Each row has a class, written after it.
[-153   -3  182    7 -212   60  454   94   53   72    8  -75  -78    6
  -46 -357   12 -114 -221 -346   93 -322  260  116  255  -27  -36 -185
  -93  209  -91 -162 -178   87  -61 -236  141  315  -89  -57   48  -82]
J_536
[ 241  -80 -114  115  -53  -20  571   67 -154 -208 -187 -178  269 -154
  277 -157  636 -156   56  -79   71 -173  117  167  120  257  212 -181
   41  242  151    9   99 -157  100 -248  -48  111  -42  175  210 -229]
J_955
[-465  457  211  211  124  -65  304 -499 -140  475   83 -118  145  192
  -94 -424  645  106  404 -544   78  -11  273  136  164  117  230 -103
  112   19 -115 -209  840   17 -155   12  -44  -20 -136 -209 -368 -105]
J_955
[-240  297  154  -18 -228   74  389   13  -20  118   90 -244  100  178
 -158   46   78   96 -145 -445  154 -127  442   -6  146 -169   45 -115
 -138   96 -187  -32   79  332  -84  -87 -131  219 -273 -323 -282  158]
J_804
[-340  301   27   22   42   18  234 -149 -206  295  150 -237  152   -8
 -131 -139  467  143  242 -322  101 -119  329   82  168   79  196   -5
 -130   -7   -6 -118  476   -5  -58  -21 -116   82 -121  -94 -105 -153]
J_665
[  47  -49  214  -99 -177  -52  260  267  -80 -356  -74  -46 -133   49
  120 -420   74 -167 -446 -110  -21 -322  344  140  189  205 -105 -108
 -142  173  -77 -112 -588   41   19 -336   85  254   28   98  161 -227]
J_804
[-323   87  447  -47 -161   59  198 -307   68  323  120  -90  -53  182
 -249 -367 -204   93 -171 -665   90 -166  254  209  111 -114  -40 -147
   40  -51 -227 -102   92  371 -303 -169    0  115 -196 -230 -339  121]
J_144
[  85   39  -18  -30 -192  -90  176  205   97  -71 -129  -48   -1  201
  -45 -134 -119  -86 -272  -86  -23 -390  326   63  127  201 -128   21
  -77   21  -54  180 -145  173  206 -255  -91  315  -70  -34    8 -155]
J_224
[-496  388  166  109  100  139  301 -586 -113  621   97 -272  247  198
 -287 -109  397  242  544 -505  129   20  182   77  147  -92  342   44
    8 -155  -26 -182  769  160 -349  181 -217   62 -149 -202 -325   98]
J_804
[-390  260  142   31 -130  225   90 -329   59  330   46 -246   -2  306
 -447    8  -60  196  128 -246   10 -149  472 -179  231 -273  144  -47
  -81  -87 -216 -201  169  404 -301   48 -110  280 -232 -453 -427  180]
J_955
[ -27  -13  139  169 -185 -106  423  160   36 -261 -109  -73  -65   49
  -99 -102   87 -143 -354 -124  -70 -398  251   64  269  -12  -91  -96
 -118  186 -172  -66 -304   52   12 -225  150  319  -82  -84   -3  -37]
J_665
[ -54  117  -65  105   18 -112  526   80 -243 -107   33 -217  178 -264
  200 -311  699   -7  109  -72   57 -127  146  133  114  273  278 -155
  -34  179  103 -106  333 -291  202 -277  -19  -63 -139  118  117 -270]
J_955
[-172   11   72 -119 -144  187  358  312   24  -38   19  -45  -20  -27
   74 -166  -19  -22 -399 -256  108 -203  297   37  225  -48 -165 -114
 -122  176  -58   60 -363  149   15 -278   -1  165   50  -52   10 -126]
J_955
[-245  141  247  115 -113   49  225  -41  -52   -9   43 -167 -171   67
 -213 -309  -48  -53 -230 -151  -88 -240  361  -31  321  -89  -61 -119
  -98   53 -143 -262 -135    0  -79 -221   74  241 -151 -181  -24  -24]
J_224
[-157   52  250  -28 -170   88  240 -171    2   16  174 -134 -148    5
 -165 -268  -70   72 -223 -467   61 -239  205  265  207 -122  149  -88
  -57  115 -178 -173 -176    0 -165 -326   58  258 -128  -12    4   67]
J_252
[-477  261  379   10 -166   99  270 -531  108  656  185 -151  -51  304
 -381 -277  -32  287   80 -722   88  -73  330  183   57 -220  270  -45
  -40  -77 -216 -133  343  263 -383   20 -140  150 -137 -349 -454  263]
J_224
[ -83  -28  125  190 -166   -8  589  246   31  -12   -7 -146 -125   26
 -113 -265    3  -10 -255 -196   16 -271  204  168  373   61  -78  -81
  -98  127 -134   54 -217  -75  -73 -283  101  319 -107 -115    0   -2]
J_804
[ -95  231  -19  204  218  115  445 -171 -170  294   29 -313  171 -130
   40 -156  819  -13  467  -69   58 -100  109  -28  331  155  326 -198
  -45  221   81 -172  522 -301   92  -22 -126   21    0  -65   65 -213]
J_252
[-169  135   -8   53  -94   71  236  100   32    8 -133  -90  -92  218
 -149 -102   12   26 -111 -115   30 -299  382 -189  182   78 -113   47
   38 -130 -128  125  -69  225  -57  -79 -107  278  -27  -68 -205 -105]
J_224
[-446  442   97  106   -5  109  306 -392 -210  496  276 -189  164 -120
 -206 -241  380  247  326 -522  130  -43  161  163   63  -49  270    4
  -30  -45   38 -223  749  181 -244   23 -105   58 -167 -145 -256  -87]
J_175
[ 208 -149  158   23 -122   -1  507  251    0 -320  -58  -88  -35 -126
  101 -296   75 -130 -432 -171    6 -382  105  266  399  153  -88 -179
 -165  349  -69   28 -516 -103  134 -352   31  269  -19   39  325 -149]
J_252
[ 131  142 -222   95  126  -72  386  319 -223 -233   25  -90  223 -272
  240  -63  669  -72   35   77  -27  -67  126   42  174  310  139  -97
  -33  161   94  146  219 -392  405 -264 -105   27  -69   87  360 -308]
J_955
[-366  213   50  284   82    7  454 -216 -184  285  -20 -273  106  128
 -142  -88  584   84  317 -311   59 -136  296  -37  272  -22  285 -135
   -6  -68  -42 -251  594 -177  -67   -7  -62   41  -94 -114 -216  -16]
J_224
[-254  257  239  116 -228  192  314 -146   -5  230  -88 -185  -10   93
  -18 -287   65   75 -107 -273   52 -262  423   91  316   -4  -82 -150
  -45  151 -135  -16  -20  147  -77 -253  -39  241 -187 -118 -169  -91]
J_144
[ -54    3   88  -83  -16 -179  316  302   81 -107  -56 -124  -20   84
  -40 -238   56 -100 -306 -321  119 -310  264   56  253  131 -112 -173
 -105  235 -178   39 -332   91   87 -202   11  238  -78 -129   60  -49]
J_252
[-154   49  198  100 -280   53  355  109  134  251  -63 -202  -38   79
   98 -118  136   -2 -244 -252   73 -277  402  153  233  -49  -36 -316
  -21  351 -125  -18  -42   70  145 -388  -55   68  -53 -189 -123  -62]
J_175
[ -53   39  186  -77 -264   56  305   80   58  -50  -83 -135  -82   16
  -20 -220 -139  -62 -396 -266   72 -369  356  173  232   43 -107 -210
  -65  252 -111   65 -220  137  -10 -342   16  259  -74  -79   60  -73]
J_536
[-245  144  245  -27  -77   98  241 -187   35  301   68 -148  -56  224
 -218 -314  -60  112  -45 -538  185  -17  186   64  115  -96   33 -114
  -40  -12 -143  -39   78  264 -240   -7 -123  101 -133 -216 -227  169]
J_804
[ 295    4   57   47 -111 -169  279  446   66 -351 -269 -100  -36 -111
  276 -355  133 -219 -316   56   -6 -276  164   57  313  296 -189 -336
  -65  385    8  160 -589 -228  491 -494  -50  160  -89   33  403 -264]
J_955
[-381   77  190  -40 -193  187  534 -112   56  174   22 -138    4  160
 -192 -145   32  127  -61 -435  147 -230  307  -10  292 -181   65  -94
  -66   51 -119  -65  131  283 -219 -103    0  207 -137 -179 -234  100]
J_804
[ 158  -21    3  162 -242  -11  384  239 -122 -368  -86 -188  -56 -112
  -29 -165   88  -45 -276  143  -45 -276  172   89  278   39  -47 -131
 -133  170  -28  -21 -416  -65  173 -372  -57  269 -160  -75   77 -181]
J_536
[ -79   25  111  -74 -114  190   49  103   59  127  -49  -34 -142   70
  -73 -118 -151  -53 -116  -25  -65 -255  263    0  257   36 -199   42
  -83    1  -18   26 -231  136   38 -134  -78  243   76  -42   66 -200]
J_536
[  29 -118  170  -20 -198   -4  242  182   36  -63  -44  -68  -33 -102
  147 -294  -52   -2 -411 -224   53 -191  123  250  118   22  -28 -236
  -19  342 -116   -3 -403  -54   58 -438   59   88  -48   61   98   -4]
J_252
[ 109   79  -12  205   65 -177  492   92 -191 -112 -101  -78   97 -138
  121 -496  632  -85  183 -181   37 -230   -1  134  185  355  129 -118
   80  143  138   45   64 -342  201 -262  -60   54  -41  230  193 -338]
J_224
[  63   97   75  105  195 -196  294   27 -145  134   54  -58   32 -253
   95 -346  443 -138  287 -192    7 -106 -155  283  343  303   61   -6
  -10  175   89  -51  297 -432  170 -143   45   57   21  161  289 -295]
J_536
[-196  305  252  145   99 -125  305 -163 -112  326   90 -104  167 -101
   81 -310  566  -30  217 -475  -21    8  218  132  135  195  251 -202
   64  139  -17 -206  503  -10  -41 -103  -72    0  -44 -153 -114 -129]
J_224
[ -95   63   51    5 -264  151  177  184   94   48   95  -59  -91    2
  -34 -136 -300  -37 -379 -153   22 -300  258  117  130  -10 -119 -143
 -189  170  -55  -19 -278   30   72 -380   21  173  -11 -119   62 -211]
J_144
[-130  261    3  278   54  -25  299 -161 -151  226 -118 -226  276   35
    1 -182  615   29  312 -359   18  -23  140  129  139  162  266 -132
   73   45   25  -95  478  -81   -6 -220 -196   75  -87 -126 -139 -144]
J_175
[-428  276  119 -162 -140  207   59 -237  -14  420  158 -162   24  175
 -208 -204 -234  178 -163 -512  211  -90  308  172   45 -144  -17  -43
 -111   91 -125  -81  158  363 -244  -26 -156   72  -99 -268 -250   55]
J_955
[  40  222  180  116 -232  -12  154  112   11 -177   -5 -104    7   71
  135 -184   99 -132 -424 -196  -26 -183  451  223  318  110 -111 -168
 -127  310  -62   56 -256  -81  203 -428  -48  177  -11  -89  115 -160]
J_224
[-260   98  284  -82 -223  225  419 -139   86  204   32 -229   -2  184
 -219 -248  -70  152 -174 -557  150 -230  354  106  138 -134  121 -223
  -57   36  -82  -82 -142  375 -229 -177 -181  216 -106 -295 -199  138]
J_252
[ -97  117  217   23 -135   47  259 -142   86  315   35  -50    3  160
  -35 -265  -79   11 -235 -539  130 -138  225  266  228    5 -116  -70
  -38  225 -179   33   25  187 -156  -56   -6  160   13 -151  -83   97]
J_536
[ -73  249  175  187  213    0  330  -72 -165  234  140  -67  106 -211
  122 -286  614  -60  140 -470   90   15   27  198  423  127   14 -207
  -29  306    7  -68  373 -257   31  -54   38  -30   93  -36  163 -159]
J_175
[-388  162  169   64 -169  234  324 -151   82  318  113 -168   63  215
 -225  -13   54   79  -69 -404   50 -317  439   85  346 -205   38  -61
 -118   95 -139 -112   57  249 -104  -72  -39  304 -104 -248 -181   74]
J_224
[-368  257  141 -180  -93  108   79  -45   39  295   98 -214  -54   50
 -109 -164 -228  121 -230 -565  197 -223  321   61  113  -78  -51 -110
 -126  133 -141  -63  -80  280 -107 -217 -131   83  -55 -138  -98  -21]
J_665
[-464  236  119   75   89   86  424 -354 -146  534  152 -253  142  -51
 -130 -251  434  145  413 -433  206  -80  124  143  253  -13  268 -104
  -26   63   -1 -238  683  -20 -223   53  -50    1  -83 -122 -213  -99]
J_536
[ 189   79   90   96  178 -110  317  -83 -141  -42 -109 -232   38 -191
   54 -407  601  -63  406 -231   93    4 -143   65  263  215  201 -249
   79  194   93  -54  148 -337   71 -257  -60   34 -139   31  139 -169]
J_144
[ 288  -47  -27  201  181 -152  453  -85 -172 -104  147 -155  132 -237
   29  -27  763 -129  268 -166  -81 -120 -118  268  253  199  389  -33
  -57  257  -24  -95  329 -523  129 -133   -3   92  -66   67  345 -142]
J_665
[ -49   -1  178 -154 -130    1  127   68   84    5  -34 -151 -103   69
 -123 -347 -124  -45 -180 -274   43 -272  194  181  150  113  -10  -93
 -121  168 -115  -62 -270   11  -77 -305    7  232  -82 -106   56 -104]
J_955
[ 168  -46   77 -107 -172  162  468  191  -41 -475  -72 -180    9    6
  -24 -206   52 -103 -353 -124  -16 -336  241  201  302  111    5  -88
  -85  176   10  129 -484   24   65 -451 -120  396 -158  -75  267 -124]
J_252
[-260  222  241   78 -208   83  153 -200    0  142   63 -224  -57  113
 -160 -337 -142   20 -270 -396  131  -84  313  116  145 -105   17 -162
  -65  116 -127 -134 -139  266 -287 -292  -44  145  -57 -150 -287    9]
J_804
[ 298 -259  141 -119  -80    1  197  464   12 -442  -30    4 -170 -130
  285 -334 -103 -322 -687   -1  -77 -295  179  212  241  264 -197 -218
 -212  279    1   23 -784 -194  204 -444  137  152  201  120  485 -279]
J_175
[  37  187   -5  136   77 -261  591  152 -225 -110  128 -128  159 -261
   76 -238  688  -85   75 -348   33 -136   53  215  243  237  226 -139
  -41  281  -38  -97  350 -304  203 -228   54  100 -196  -51  156 -136]
J_144
[ 234 -166  110   65 -167  -59  583  231   72 -428 -135 -141    7  -25
  208 -221  271 -241 -516 -157   44 -354  238  161  316  114  -14 -240
 -131  403 -117   62 -452 -146  196 -466   49  161   11   74  238 -153]
J_536
[ -51  124   53  217  155  -17  392  -44 -157  174  110 -116  135 -207
  135 -152  586  -47  227 -301   28  -81  -50  257  300   87  198  -69
  -36  261   64 -206  277 -406   91 -174  -14  -25   59  135  221 -214]
J_252
[-275  154  181  164 -237  163  453 -242   17  104  104 -237    9  240
 -266 -108   50   74 -212 -317  -14 -222  429  166  280 -176  131  -36
 -144   -5 -122  -74   24  133 -155 -204  -73  301 -143 -288 -250  103]
J_224
[ 185  175   84  -10 -143  -94  278  311  -49 -373 -144  -79    1 -111
  156 -206  149 -194 -394 -113  -26 -325  252  125  263  235 -126 -221
 -105  367  -22   82 -396  -37  300 -400  -49  270  -31  -27  264 -231]
J_252
[-403  557  202  119  109  143  192 -590 -219  678  126 -160  210   68
 -144 -290  490  130  492 -598  146   53  185   76  120   48  161 -123
   19   11   20 -186  899  182 -204  209 -216  -51  -98 -252 -318 -119]
J_144
[-285  252  105  183  120  -91  382  -54 -113  448  129  -32   80 -198
  102 -242  520  -18  302 -340   81  -19   67   49  242  150   20 -154
    3   90   34 -133  618 -221  154    3  -33 -134   41   -7    3 -310]
J_955
[-203  116   53  -73 -264  224  280 -234   40  251   -4 -136   71  189
  -87  -50  -43  125 -219 -384  212 -143  354   98   91 -184   21 -158
  -66  254  -96   52  160  323 -227  -91  -78  134  -26 -221 -213   95]
J_665
[ 163  -49    0  172  176 -279  415  246  -87 -179 -127  -16   90 -223
  200 -313  652 -142  274  -52   51 -166 -170   50  293  350   16 -157
  114  225   35  -16  205 -316  326 -146   23  -60  -80  153  221 -320]
J_955
[-408   91  268   82 -252   61  519 -206   58  148 -105 -141   35  318
 -174 -296   43  139 -145 -503  115 -245  360   63   96 -127  119 -198
   12   19 -230 -125   54  260 -242 -163  -13  175 -238 -246 -410  151]
J_252
[ -95  119  -62  258   56   83  667    7 -211   31   73 -112  209  -69
  -13 -171  617  111  337 -213   44  -50  -17   92  310   38  273  106
   44   97   18  -67  496 -341  -55 -169   -9   38 -197   89   65  -75]
J_804
[-415  122  247   42 -129  221  404 -251  -71  172   -1 -241 -117  169
 -250 -156   72   65 -126 -365   61 -295  351   63  280 -200   26 -152
  -78   85 -143 -227    4  158 -220   30  -68  212 -111 -247 -138  113]
J_224
[-349  124   72 -251 -106  164  187  -97   60  270    3 -223   -2  268
 -273 -199 -192  123 -107 -458  189 -219  425  -13  122  -74  -19   16
  -91 -123  -55   94   15  483 -195 -108 -181  269 -154 -189 -226   53]
J_665
[-566  423  316  215  126   26  437 -400 -129  414  -42  -17  208  104
  -11 -605  581   90  428 -709  155   81  117  132  300  133  179 -100
  196  -30  -33 -203  720    0 -217   50  -37  -48 -139  -70 -231  -20]
J_955
[   4  -41  310   62 -209  -84  441  184   79    5  -26 -192 -144 -114
   30 -451  -34  -60 -387 -433   51 -417  218  197  278  168   42 -383
 -128  288 -135  -23 -404  -60  179 -477  -19   90  -85   34  156  -71]
J_804
[-148  215 -129  183  107   34  473 -103 -229  148   70 -272  158 -124
  -70 -258  673   65  232 -284  172  -98  108   16  164   53  254  -95
   -5  133   54  -74  533 -218   29  -84  -89  -20 -163   59   86  -93]
J_175
[-206    4  219 -106 -123  188  344   18   66  118   52  -99   36  136
  -56  -78   49   -2 -177 -470   93 -270  286  192  330  -12  -11 -122
 -108  162  -96   41 -160  161  -36 -144 -104  171   34 -119   43   -7]
J_804
[  -8  197   13  108  109   31  119  -73 -115  400   55  -22  134 -154
   94 -482  486   15  238 -257   20  -19    5  188  126  234  134 -144
   82  308   96  -17  294 -304   84 -273  -66  -11  113   94  184 -274]
J_252
[   9  118  146   10 -211  -94  103  152   27 -272 -162 -203  -17   46
   66  -74  120 -123 -306  -71  -95 -340  356  125  239  195   -8 -160
 -129  205 -127 -101 -298   69  244 -347  -76  236  -59 -162   55 -121]
J_175
[ 190 -103  -81   18   -6  210  164  341   84   12 -125 -183  -73   20
   92 -131  -84 -200 -245    3   10 -302  165   27  405  173 -248    2
 -127  168   -4  117 -413  -46  167 -263  -27  297   90   67  298 -161]
J_175
[ 396 -302   10  -20 -119   13  142  437  110 -435  -88   37 -114 -115
  234  -34 -120 -267 -521  154  -55 -247  104  135  263  112 -211 -127
 -128  267   19  147 -711 -289  275 -418   72  189  162  235  547 -231]
J_252
[-458  301  285  113 -184  270  373 -329   -5  559   43 -151   24  200
 -157 -282   77  169  -31 -563  129 -185  374   74  264 -124  -34 -174
  -27  103 -180  -53  286  299 -192  -14 -110  167 -102 -285 -409   69]
J_224
[-196  293  143  217  182 -136  373 -241 -174  241  141  -71  113  -24
  -33 -327  733   21  314 -544   47   89  111  132  154  135  315 -125
  105   61  -70 -151  605 -239  -43   -9  -16   -2  -93  -61  -54    8]
J_252
[  41  158  -34  159   21   11  595  147 -168 -131  -99 -142  207 -254
  250 -325  615  -67   90 -214   54 -238  124   94  312  298  154 -213
  -39  231  166  -16  102 -227  209 -368  -36   83  -40  142  247 -356]
J_144
[ 157 -149  -46   45 -154  -53  363  476   60 -258 -139 -132  -99 -118
  208 -334   69 -151 -414   86   54 -313  148  113  222  201 -196 -246
  -78  396  -38   96 -458 -315  322 -518   64   96  -38   87  368 -259]
J_955
[-443  352  247   32 -131  264  103 -379  124  655   41 -116    2  291
 -240 -220 -182  155  -46 -621  204  -38  325   72  184 -203 -117  -85
   43   64 -214   21  292  441 -339   26 -119  188  -42 -327 -403  169]
J_536
[ 241   59  -59  182  138 -143  297   74 -128  117   51 -229  147 -200
  121 -309  585 -140  315 -109    7 -100  -36  100  259  342  209 -202
  -22  311   26 -159  307 -409  255 -291  -39   -2 -106  -27  216 -295]
J_144
